Here is a tiny trained network, its code and every weight. The questions are about switching its units off for an input and a target symbol, where a switched-off unit gives its printed mean instead of its output.

import numpy as np


def w(rows, s, z=0):
    codes = np.array(rows[::2]) - 128.0
    scale = np.full(codes.shape[1], s)
    scale[-1] = z or s
    return codes * scale


def f(y):
    return y / 2 * (1 + np.tanh(0.7978845608 * (y + 0.044715 * y**3)))


def softmax(a):
    e = np.exp(a - a.max(-1, keepdims=True))
    return e / e.sum(-1, keepdims=True)


def log_softmax(a):
    a = a - a.max(-1, keepdims=True)
    return a - np.log(np.exp(a).sum(-1, keepdims=True))


def net(x, mask):
    ids = ['ΘΣβημξω'.index(c) for c in x.split()]
    T = len(ids)
    res = E[ids] + P[:T]
    q, k, v = (res @ M[0].T for M in (Q, K, V))
    z = softmax(np.where(np.tri(T) > 0, q @ k.T / 3**0.5, -1e9)) @ v
    res = res + np.where(mask[0], z, O[0][:, -1]) @ O[0][:, :-1]
    y = f(res @ A[0][:, :-1].T + A[0][:, -1])
    res = res + np.where(mask[1:9], y, B[0][:, -1]) @ B[0][:, :-1]
    return log_softmax(res[-1] @ U[:, :-1].T + U[:, -1])


Q, K, V, O, A, B = {}, {}, {}, {}, {}, {}
E = w([
[153,64,147,151,180,92],'Θ',
[127,112,142,143,156,110],'Σ',
[92,141,174,184,126,102],'β',
[79,81,154,97,4,23],'η',
[110,139,158,173,132,114],'μ',
[119,157,105,130,170,166],'ξ',
[227,124,97,128,149,116],'ω',
],0.022)
P = w([
[186,196,25,232,172,1],'0',
[147,204,201,192,209,168],'1',
[194,144,126,95,119,164],'2',
[141,152,149,189,126,141],'3',
[143,148,147,133,162,176],'4',
[83,130,125,160,205,163],'5',
[155,205,185,136,133,159],'6',
[131,136,134,207,153,183],'7',
[162,176,181,121,159,164],'8',
[139,177,183,179,152,173],'9',
[145,146,164,174,148,188],'10',
[130,162,174,153,190,174],'11',
],0.0074)
Q[0] = w([
[104,109,68,64,64,145],'h1',
[114,154,150,12,88,132],'h1',
[89,94,113,114,68,99],'h1',
],0.011)
K[0] = w([
[75,112,230,118,155,254],'h1',
[198,61,210,155,108,128],'h1',
[67,72,235,41,70,231],'h1',
],0.0075)
V[0] = w([
[253,2,93,135,180,75],'h1',
[106,59,191,137,107,111],'h1',
[134,85,147,112,15,87],'h1',
],0.0081)
O[0] = w([
[136,70,102,201,90,166,247],'h1',
[10,52,159,252,61,59,130],'h1',
[107,118,33,164,178,161,120],'h1',
],0.011,0.012)
A[0] = w([
[102,116,132,77,92,39,52],'n1',
[208,166,128,125,148,207,133],'n2',
[108,33,163,140,253,146,198],'n3',
[119,208,156,12,137,207,252],'n4',
[205,96,178,133,81,172,132],'n5',
[105,120,10,182,129,213,177],'n6',
[140,42,168,247,120,168,117],'n7',
[166,192,153,22,196,77,10],'n8',
],0.0063,0.0019)
B[0] = w([
[147,130,52,63,150,156,129],'n1',
[213,206,82,163,73,198,149],'n2',
[124,214,172,167,49,82,182],'n3',
[58,143,128,75,179,165,137],'n4',
[155,112,187,191,203,168,170],'n5',
[20,68,187,86,2,120,178],'n6',
[129,130,169,118,116,132,254],'n7',
[90,101,184,85,131,162,138],'n8',
],0.0078,0.017)
U = w([
[148,57,244,55,62,38,103],'Θ',
[122,51,59,185,255,86,150],'Σ',
[93,136,76,172,234,41,114],'β',
[52,107,84,103,115,77,51],'η',
[139,216,81,153,151,6,224],'μ',
[60,114,147,30,119,184,143],'ξ',
[155,71,23,169,149,166,3],'ω',
],0.005,0.0024)

Each question gives the input, a string of symbols that net reads in full, and the target symbol t.
The units are the heads (3 rows each of Q, K, V and O) and the neurons (one row each of A and B). Each row of codes is followed by its name. A weight is (code - 128) times the scale printed after its matrix; where a second scale follows, it is the last column's (O, A, B and U).
mask holds one flag per unit, heads first, then neurons. A switched-off unit (its flag False) gives its mean, the last column of its rows in O or B, instead of its output. The means were averaged over made-up inputs and are rounded, as every weight is.
A unit's drop is (log p(t) with every unit on - log p(t) with that unit switched off) / (log p(t) with every unit on - log p(t) with every unit switched off).
The circuit of an input: a set's keep is (log p(t) with only the set's units on - log p(t) with every unit switched off) / (log p(t) with every unit on - log p(t) with every unit switched off). Starting from all 9 units, units are removed one at a time, each time the one whose removal leaves the highest keep (on an exact tie, the one counted first), for as long as the keep stays at least 0.8.
circuit, biggest first: the units of the circuit, biggest drop first
k most important neurons: the k neurons with the biggest drops, biggest first
drop of u: that unit's drop, to one decimal
input ω β Θ Θ Θ Θ Θ ξ β η Θ Σ, target ω: circuit, biggest first	(h1, n2)
input Θ ξ ω η μ ξ, target Θ: circuit, biggest first	(n6, h1)
input η Σ Σ, target η: 2 most important neurons	(n6, n5)
input Θ ω ξ η Θ Θ ξ ω η, target η: circuit, biggest first	(h1)
input η Θ Θ μ μ μ β, target η: 2 most important neurons	(n6, n5)
input ξ Θ Θ μ μ, target ξ: circuit, biggest first	(h1, n4, n3)
input ω Θ ξ Σ β β ω Θ Θ Θ μ, target ω: 3 most important neurons	(n2, n3, n5)
input ξ ξ Σ Θ Σ Θ Θ β Θ, target ξ: circuit, biggest first	(h1, n4, n8, n2)
input Θ Θ β Σ ξ, target Θ: circuit, biggest first	(h1, n6)
input η Θ Θ ξ, target η: circuit, biggest first	(h1, n6)
input ξ ξ Θ β Σ β, target ξ: circuit, biggest first	(h1, n4, n3)
input ξ ω Σ Θ Θ, target ξ: 4 most important neurons	(n4, n8, n2, n7)
input η η μ ξ Σ Σ, target η: drop of n6	0.6
input ω η Σ μ Θ, target ω: drop of n5	0.1
input ω μ Θ Θ ω Σ, target ω: drop of n6	-0.3
